Below is a small trained network, with its code and all its weights. Each question gives an input and a target symbol and asks what happens when units are switched off, that is, made to give their printed mean instead of their output.

import numpy as np


def w(rows, s, z=0):
    codes = np.array(rows[::2]) - 128.0
    scale = np.full(codes.shape[1], s)
    scale[-1] = z or s
    return codes * scale


def f(y):
    return np.maximum(y, 0)


def softmax(a):
    e = np.exp(a - a.max(-1, keepdims=True))
    return e / e.sum(-1, keepdims=True)


def log_softmax(a):
    a = a - a.max(-1, keepdims=True)
    return a - np.log(np.exp(a).sum(-1, keepdims=True))


def net(x, mask):
    ids = ['αβγδζηθλμπστφψω'.index(c) for c in x.split()]
    T = len(ids)
    res = E[ids] + P[:T]
    u = 0
    for l in range(3):
        q, k, v = (res @ M[l].T for M in (Q, K, V))
        z = softmax(np.where(np.tri(T) > 0, q @ k.T / 4**0.5, -1e9)) @ v
        res = res + np.where(mask[u], z, O[l][:, -1]) @ O[l][:, :-1]
        u += 1
        y = f(res @ A[l][:, :-1].T + A[l][:, -1])
        res = res + np.where(mask[u : u + 12], y, B[l][:, -1]) @ B[l][:, :-1]
        u += 12
    return log_softmax(res[-1] @ U[:, :-1].T + U[:, -1])


Q, K, V, O, A, B = {}, {}, {}, {}, {}, {}
E = w([
[109,237,160],'α',
[174,41,126],'β',
[224,87,43],'γ',
[248,119,134],'δ',
[175,236,186],'ζ',
[197,47,84],'η',
[111,139,112],'θ',
[125,137,135],'λ',
[40,143,135],'μ',
[106,140,102],'π',
[139,115,63],'σ',
[39,19,141],'τ',
[176,196,120],'φ',
[135,136,154],'ψ',
[206,187,19],'ω',
],0.015)
P = w([
[111,115,119],'0',
[128,110,181],'1',
[104,122,138],'2',
[102,124,142],'3',
[95,125,142],'4',
[98,124,151],'5',
[67,137,113],'6',
[148,118,251],'7',
[110,118,182],'8',
],0.0032)
Q[0] = w([
[101,45,66],'L0H1',
[206,180,173],'L0H1',
[216,54,44],'L0H1',
[94,2,174],'L0H1',
],0.0098)
K[0] = w([
[151,110,100],'L0H1',
[132,159,166],'L0H1',
[254,137,81],'L0H1',
[147,92,138],'L0H1',
],0.017)
V[0] = w([
[147,238,119],'L0H1',
[241,44,251],'L0H1',
[95,7,3],'L0H1',
[32,227,87],'L0H1',
],0.0057)
O[0] = w([
[116,106,89,240],'L0H1',
[88,154,91,8],'L0H1',
[169,109,254,116],'L0H1',
[122,152,150,199],'L0H1',
],0.0057,0.0019)
A[0] = w([
[200,47,101,148],'L0N1',
[75,60,63,253],'L0N2',
[107,169,139,146],'L0N3',
[134,25,96,123],'L0N4',
[85,227,159,132],'L0N5',
[250,145,108,146],'L0N6',
[85,108,175,168],'L0N7',
[67,155,142,187],'L0N8',
[136,155,85,62],'L0N9',
[90,105,181,140],'L0N10',
[146,139,58,192],'L0N11',
[134,197,179,126],'L0N12',
],0.012,0.0046)
B[0] = w([
[234,128,128,213],'L0N1',
[177,116,210,210],'L0N2',
[99,163,180,167],'L0N3',
[163,3,205,176],'L0N4',
[44,176,125,205],'L0N5',
[192,173,47,254],'L0N6',
[96,44,146,172],'L0N7',
[90,120,188,192],'L0N8',
[68,98,102,156],'L0N9',
[99,87,146,164],'L0N10',
[162,148,145,224],'L0N11',
[78,219,195,172],'L0N12',
],0.0062,0.007)
Q[1] = w([
[28,131,179],'L1H1',
[236,117,44],'L1H1',
[145,202,151],'L1H1',
[3,63,232],'L1H1',
],0.0071)
K[1] = w([
[104,185,254],'L1H1',
[244,82,114],'L1H1',
[126,203,43],'L1H1',
[104,166,240],'L1H1',
],0.0045)
V[1] = w([
[40,146,10],'L1H1',
[5,22,1],'L1H1',
[89,11,144],'L1H1',
[13,34,206],'L1H1',
],0.0044)
O[1] = w([
[106,41,126,78],'L1H1',
[99,43,83,2],'L1H1',
[221,2,101,56],'L1H1',
[90,158,148,35],'L1H1',
],0.0061)
A[1] = w([
[102,63,128,2],'L1N1',
[126,225,90,122],'L1N2',
[203,119,154,180],'L1N3',
[89,110,93,212],'L1N4',
[11,140,156,128],'L1N5',
[122,99,176,133],'L1N6',
[63,148,185,41],'L1N7',
[81,29,161,10],'L1N8',
[119,176,168,86],'L1N9',
[177,11,173,102],'L1N10',
[172,88,39,170],'L1N11',
[192,159,1,142],'L1N12',
],0.01,0.0038)
B[1] = w([
[133,255,137,141],'L1N1',
[119,245,74,233],'L1N2',
[127,68,158,210],'L1N3',
[186,98,211,138],'L1N4',
[80,23,161,219],'L1N5',
[81,130,157,159],'L1N6',
[106,82,124,196],'L1N7',
[81,204,55,163],'L1N8',
[65,147,109,179],'L1N9',
[98,159,240,188],'L1N10',
[204,92,125,189],'L1N11',
[240,205,129,247],'L1N12',
],0.0069,0.014)
Q[2] = w([
[125,57,244],'L2H1',
[157,93,67],'L2H1',
[6,122,151],'L2H1',
[104,114,130],'L2H1',
],0.011)
K[2] = w([
[106,89,175],'L2H1',
[149,150,146],'L2H1',
[10,128,142],'L2H1',
[139,129,188],'L2H1',
],0.012)
V[2] = w([
[136,144,31],'L2H1',
[132,65,88],'L2H1',
[64,70,159],'L2H1',
[2,104,166],'L2H1',
],0.0075)
O[2] = w([
[166,161,128,94],'L2H1',
[255,103,109,7],'L2H1',
[146,90,118,21],'L2H1',
[111,152,54,40],'L2H1',
],0.0096,0.011)
A[2] = w([
[113,105,115,179],'L2N1',
[150,47,82,152],'L2N2',
[88,116,122,197],'L2N3',
[97,163,96,108],'L2N4',
[126,191,92,85],'L2N5',
[114,150,185,90],'L2N6',
[122,247,115,251],'L2N7',
[118,107,76,67],'L2N8',
[57,128,129,110],'L2N9',
[128,191,114,195],'L2N10',
[154,185,93,2],'L2N11',
[156,81,118,217],'L2N12',
],0.014,0.007)
B[2] = w([
[151,137,170,150],'L2N1',
[2,159,137,144],'L2N2',
[186,105,105,177],'L2N3',
[154,204,96,174],'L2N4',
[111,45,207,176],'L2N5',
[89,138,48,188],'L2N6',
[146,83,79,253],'L2N7',
[137,163,165,148],'L2N8',
[224,167,134,201],'L2N9',
[107,26,120,191],'L2N10',
[67,100,180,165],'L2N11',
[39,204,250,141],'L2N12',
],0.0075,0.045)
U = w([
[215,162,48,78],'α',
[70,83,189,2],'β',
[190,197,165,8],'γ',
[206,156,120,189],'δ',
[140,93,70,164],'ζ',
[140,120,194,36],'η',
[134,123,147,218],'θ',
[140,123,141,194],'λ',
[42,157,133,145],'μ',
[132,121,144,176],'π',
[142,159,163,237],'σ',
[168,255,120,75],'τ',
[70,44,138,54],'φ',
[147,123,134,169],'ψ',
[158,58,147,163],'ω',
],0.012,0.01)

Each question gives the input, a string of symbols that net reads in full, and the target symbol t.
The units are the heads (4 rows each of Q, K, V and O) and the neurons (one row each of A and B). Each row of codes is followed by its name. A weight is (code - 128) times the scale printed after its matrix; where a second scale follows, it is the last column's (O, A, B and U).
mask holds one flag per unit, layer by layer, with each layer's heads first. A switched-off unit (its flag False) gives its mean, the last column of its rows in O or B, instead of its output. The means were averaged over made-up inputs and are rounded, as every weight is.
A unit's drop is (log p(t) with every unit on - log p(t) with that unit switched off) / (log p(t) with every unit on - log p(t) with every unit switched off).
unit that matters most: the unit with the biggest drop
top k neurons: the k neurons with the biggest drops, biggest first
k most important neurons of layer l: the k neurons of layer l with the biggest drops, biggest first
input ω ζ μ τ δ ω π δ μ, target τ: unit that matters most => L2N9
input α θ μ φ α σ ω μ ψ, target μ: 2 most important neurons of layer 0 => [L0N6; L0N1]
input ω ψ σ γ β φ γ ω α, target α: top 3 neurons => [L2N9; L2N4; L1N5]
input ζ φ ω α ψ, target α: top 2 neurons => [L0N6; L1N12]
input α μ δ ψ τ π β, target β: top 2 neurons => [L0N4; L0N1]
input φ θ β α μ ψ τ, target τ: 3 most important neurons of layer 1 => [L1N8; L1N1; L1N6]
input λ ζ ω μ φ φ θ, target μ: 2 most important neurons of layer 1 => [L1N12; L1N2]
input β β φ μ μ π, target μ: top 4 neurons => [L0N6; L2N2; L1N2; L1N12]
input π π α λ, target α: top 3 neurons => [L1N12; L0N6; L2N11]
input π ω τ λ, target τ: 4 most important neurons of layer 2 => [L2N7; L2N10; L2N9; L2N5]
input π ω θ τ ψ, target τ: top 4 neurons => [L2N7; L1N10; L2N10; L2N9]
input γ ω ω δ μ λ, target μ: 3 most important neurons of layer 1 => [L1N2; L1N12; L1N5]
input γ π ω γ ω τ φ ζ σ, target σ: top 4 neurons => [L2N10; L2N7; L2N9; L2N5]
input ζ τ ψ, target τ: unit that matters most => L2N7
input φ μ μ ζ ζ φ ψ, target ζ: 2 most important neurons of layer 0 => [L0N12; L0N4]
input η π α λ, target α: top 2 neurons => [L0N6; L1N12]
input θ π μ α σ μ ω θ, target μ: 4 most important neurons of layer 0 => [L0N6; L0N7; L0N11; L0N1]
input ζ φ δ ω ω ζ ζ ω λ, target ζ: top 2 neurons => [L0N6; L1N12]
input α ζ ζ θ, target ζ: 2 most important neurons of layer 1 => [L1N3; L1N10]
input δ τ α π, target α: unit that matters most => L2H1
input θ τ τ μ, target μ: top 4 neurons => [L1N5; L2N2; L0N5; L1N2]
input τ τ ψ π ω π λ, target τ: 2 most important neurons of layer 1 => [L1N10; L1N2]
input σ ω μ η, target η: 2 most important neurons of layer 1 => [L1N2; L1N3]
input μ μ μ ζ π θ β, target β: 2 most important neurons of layer 0 => [L0N1; L0N4]
input φ θ ζ δ, target δ: 2 most important neurons of layer 1 => [L1N11; L1N3]
input ω φ λ δ α π, target α: 2 most important neurons of layer 0 => [L0N6; L0N1]
input τ γ ω μ λ, target μ: unit that matters most => L2N2
input σ μ γ π, target μ: 3 most important neurons of layer 2 => [L2N2; L2N7; L2N9]
input ω μ ω ω τ, target τ: 3 most important neurons of layer 1 => [L1N8; L1N1; L1N10]
